Here is a tiny trained network, its code and every weight. The questions are about switching its units off for an input and a target symbol, where a switched-off unit gives its printed mean instead of its output.

import numpy as np


def w(rows, s, z=0):
    codes = np.array(rows[::2]) - 128.0
    scale = np.full(codes.shape[1], s)
    scale[-1] = z or s
    return codes * scale


def f(y):
    return y / 2 * (1 + np.tanh(0.7978845608 * (y + 0.044715 * y**3)))


def softmax(a):
    e = np.exp(a - a.max(-1, keepdims=True))
    return e / e.sum(-1, keepdims=True)


def log_softmax(a):
    a = a - a.max(-1, keepdims=True)
    return a - np.log(np.exp(a).sum(-1, keepdims=True))


def net(x, mask):
    ids = ['ΓΣΨαβδεζηλτφ'.index(c) for c in x.split()]
    T = len(ids)
    res = E[ids] + P[:T]
    u = 0
    for l in range(3):
        q, k, v = (res @ M[l].T for M in (Q, K, V))
        z = softmax(np.where(np.tri(T) > 0, q @ k.T / 4**0.5, -1e9)) @ v
        res = res + np.where(mask[u], z, O[l][:, -1]) @ O[l][:, :-1]
        u += 1
        y = f(res @ A[l][:, :-1].T + A[l][:, -1])
        res = res + np.where(mask[u : u + 12], y, B[l][:, -1]) @ B[l][:, :-1]
        u += 12
    return log_softmax(res[-1] @ U[:, :-1].T + U[:, -1])


Q, K, V, O, A, B = {}, {}, {}, {}, {}, {}
E = w([
[137,124,128],'Γ',
[184,217,182],'Σ',
[157,129,94],'Ψ',
[122,114,148],'α',
[114,219,79],'β',
[133,122,129],'δ',
[134,123,129],'ε',
[80,238,137],'ζ',
[46,199,62],'η',
[134,56,112],'λ',
[254,92,184],'τ',
[137,125,121],'φ',
],0.0079)
P = w([
[80,38,119],'0',
[200,198,39],'1',
[167,190,102],'2',
[171,200,106],'3',
[64,131,254],'4',
[111,128,170],'5',
[113,124,159],'6',
[208,142,7],'7',
[125,136,143],'8',
],0.0076)
Q[0] = w([
[201,251,15],'0.h1',
[37,69,235],'0.h1',
[68,3,213],'0.h1',
[214,193,31],'0.h1',
],0.0068)
K[0] = w([
[49,103,228],'0.h1',
[190,132,2],'0.h1',
[220,168,41],'0.h1',
[65,116,241],'0.h1',
],0.0081)
V[0] = w([
[48,105,232],'0.h1',
[36,142,134],'0.h1',
[44,109,222],'0.h1',
[117,90,255],'0.h1',
],0.005)
O[0] = w([
[82,178,221,63],'0.h1',
[27,160,145,173],'0.h1',
[74,178,216,76],'0.h1',
[150,169,253,2],'0.h1',
],0.005,0.00065)
A[0] = w([
[84,136,109,140],'0.n1',
[203,84,196,226],'0.n2',
[120,17,5,171],'0.n3',
[192,133,159,151],'0.n4',
[68,151,111,182],'0.n5',
[39,162,84,212],'0.n6',
[54,162,105,222],'0.n7',
[37,40,237,254],'0.n8',
[196,3,50,173],'0.n9',
[70,133,150,241],'0.n10',
[48,151,52,224],'0.n11',
[40,32,235,236],'0.n12',
],0.008,0.0027)
B[0] = w([
[93,138,117,145],'0.n1',
[174,103,197,179],'0.n2',
[53,2,93,199],'0.n3',
[165,122,143,151],'0.n4',
[81,158,103,180],'0.n5',
[57,160,93,230],'0.n6',
[78,169,99,221],'0.n7',
[104,193,237,181],'0.n8',
[120,13,125,198],'0.n9',
[104,166,132,192],'0.n10',
[52,148,83,254],'0.n11',
[118,178,225,173],'0.n12',
],0.008,0.0025)
Q[1] = w([
[125,208,163],'1.h1',
[201,169,128],'1.h1',
[140,201,123],'1.h1',
[255,151,160],'1.h1',
],0.0099)
K[1] = w([
[42,119,238],'1.h1',
[173,125,218],'1.h1',
[94,58,234],'1.h1',
[234,210,255],'1.h1',
],0.0071)
V[1] = w([
[201,101,178],'1.h1',
[98,195,227],'1.h1',
[194,58,3],'1.h1',
[128,128,128],'1.h1',
],0.0035)
O[1] = w([
[71,202,114,2],'1.h1',
[147,193,229,171],'1.h1',
[72,64,2,41],'1.h1',
[129,128,126,128],'1.h1',
],0.0036,0.0024)
A[1] = w([
[114,111,157,132],'1.n1',
[116,254,141,253],'1.n2',
[204,131,168,187],'1.n3',
[200,156,170,196],'1.n4',
[129,184,158,205],'1.n5',
[118,134,152,157],'1.n6',
[105,159,126,170],'1.n7',
[210,217,176,196],'1.n8',
[86,206,95,183],'1.n9',
[135,149,34,249],'1.n10',
[158,107,96,182],'1.n11',
[134,136,83,193],'1.n12',
],0.011,0.0042)
B[1] = w([
[139,158,131,134],'1.n1',
[124,212,19,254],'1.n2',
[197,98,123,158],'1.n3',
[224,123,104,165],'1.n4',
[147,198,43,181],'1.n5',
[123,163,115,142],'1.n6',
[83,144,67,164],'1.n7',
[254,179,39,193],'1.n8',
[75,141,16,214],'1.n9',
[66,100,233,217],'1.n10',
[153,101,220,148],'1.n11',
[103,123,177,164],'1.n12',
],0.0069,0.0094)
Q[2] = w([
[3,149,140],'2.h1',
[171,23,239],'2.h1',
[199,49,218],'2.h1',
[17,96,196],'2.h1',
],0.0055)
K[2] = w([
[21,150,91],'2.h1',
[149,20,82],'2.h1',
[166,3,96],'2.h1',
[77,79,72],'2.h1',
],0.0062)
V[2] = w([
[157,127,254],'2.h1',
[218,96,113],'2.h1',
[47,153,70],'2.h1',
[94,136,36],'2.h1',
],0.0057)
O[2] = w([
[72,118,2,8],'2.h1',
[141,14,110,106],'2.h1',
[145,248,211,211],'2.h1',
[171,158,214,223],'2.h1',
],0.0041,0.016)
A[2] = w([
[120,129,127,136],'2.n1',
[162,193,14,26],'2.n2',
[121,68,96,65],'2.n3',
[253,156,125,135],'2.n4',
[81,65,246,172],'2.n5',
[46,159,77,249],'2.n6',
[50,163,85,225],'2.n7',
[60,161,90,208],'2.n8',
[53,156,87,254],'2.n9',
[188,113,116,98],'2.n10',
[62,160,90,206],'2.n11',
[113,126,137,120],'2.n12',
],0.0072,0.0052)
B[2] = w([
[131,126,132,130],'2.n1',
[49,54,130,245],'2.n2',
[140,178,68,135],'2.n3',
[32,151,84,251],'2.n4',
[1,100,137,194],'2.n5',
[188,58,155,216],'2.n6',
[167,70,148,214],'2.n7',
[162,79,144,204],'2.n8',
[177,72,164,213],'2.n9',
[63,115,130,158],'2.n10',
[161,81,142,201],'2.n11',
[124,126,135,128],'2.n12',
],0.0071,0.011)
U = w([
[141,144,116,92],'Γ',
[138,137,111,116],'Σ',
[12,32,160,172],'Ψ',
[52,176,57,204],'α',
[61,125,144,3],'β',
[140,151,112,190],'δ',
[139,151,117,121],'ε',
[130,219,130,60],'ζ',
[31,179,181,22],'η',
[150,147,126,107],'λ',
[194,40,55,74],'τ',
[253,106,200,254],'φ',
],0.0049,0.0029)

Each question gives the input, a string of symbols that net reads in full, and the target symbol t.
The units are the heads (4 rows each of Q, K, V and O) and the neurons (one row each of A and B). Each row of codes is followed by its name. A weight is (code - 128) times the scale printed after its matrix; where a second scale follows, it is the last column's (O, A, B and U).
mask holds one flag per unit, layer by layer, with each layer's heads first. A switched-off unit (its flag False) gives its mean, the last column of its rows in O or B, instead of its output. The means were averaged over made-up inputs and are rounded, as every weight is.
A unit's drop is (log p(t) with every unit on - log p(t) with that unit switched off) / (log p(t) with every unit on - log p(t) with every unit switched off).
most important unit: the unit with the biggest drop
top k neurons: the k neurons with the biggest drops, biggest first
top k neurons in layer l: the k neurons of layer l with the biggest drops, biggest first
input Σ Ψ Σ δ τ λ Ψ α, target τ: most important unit	2.h1
input α α Γ Σ Ψ ζ β, target τ: top 2 neurons in layer 0	0.n12, 0.n8
input β Ψ Ψ λ ζ ζ Ψ δ, target ζ: top 2 neurons in layer 1	1.n2, 1.n9
input α η η φ η α, target η: top 2 neurons	1.n8, 2.n5
input Ψ Ψ φ δ, target Ψ: top 2 neurons	1.n2, 1.n8
input φ α Ψ α α, target α: top 2 neurons in layer 0	0.n8, 0.n12
input α η Ψ α ε, target η: top 2 neurons	1.n8, 1.n2
input φ τ Ψ Ψ ζ η α δ, target ζ: top 2 neurons	1.n2, 0.n9
input Ψ Ψ η ε, target Ψ: top 2 neurons	1.n2, 2.n5
input Σ η α η Σ η λ, target Ψ: top 3 neurons	1.n2, 0.n9, 2.n5
input Ψ Ψ Ψ Ψ Ψ Ψ ζ ε, target Ψ: top 4 neurons in layer 1	1.n2, 1.n8, 1.n10, 1.n5
input α Ψ Σ η Ψ Ψ Σ φ, target Ψ: top 2 neurons	1.n2, 1.n8
input α Ψ Ψ, target α: top 2 neurons in layer 2	2.n4, 2.n2
input η η Ψ Ψ Ψ η α δ, target Ψ: top 3 neurons in layer 0	0.n8, 0.n12, 0.n9
input φ β δ φ Ψ ζ Σ, target α: top 2 neurons	2.n4, 1.n8
input ε η λ η Ψ φ δ, target η: top 2 neurons	1.n8, 1.n4
input α η Ψ φ, target α: top 3 neurons	0.n3, 2.n4, 1.n8
input η Ψ δ φ, target η: most important unit	0.h1
input ζ δ Ψ α η η Σ δ, target η: top 2 neurons in layer 0	0.n8, 0.n12
input φ Ψ α Ψ ζ α δ φ, target ζ: top 2 neurons in layer 0	0.n9, 0.n3
input ζ Ψ φ ε, target ζ: top neuron	0.n3
input ζ Ψ Γ, target ζ: top 2 neurons in layer 0	0.n3, 0.n9
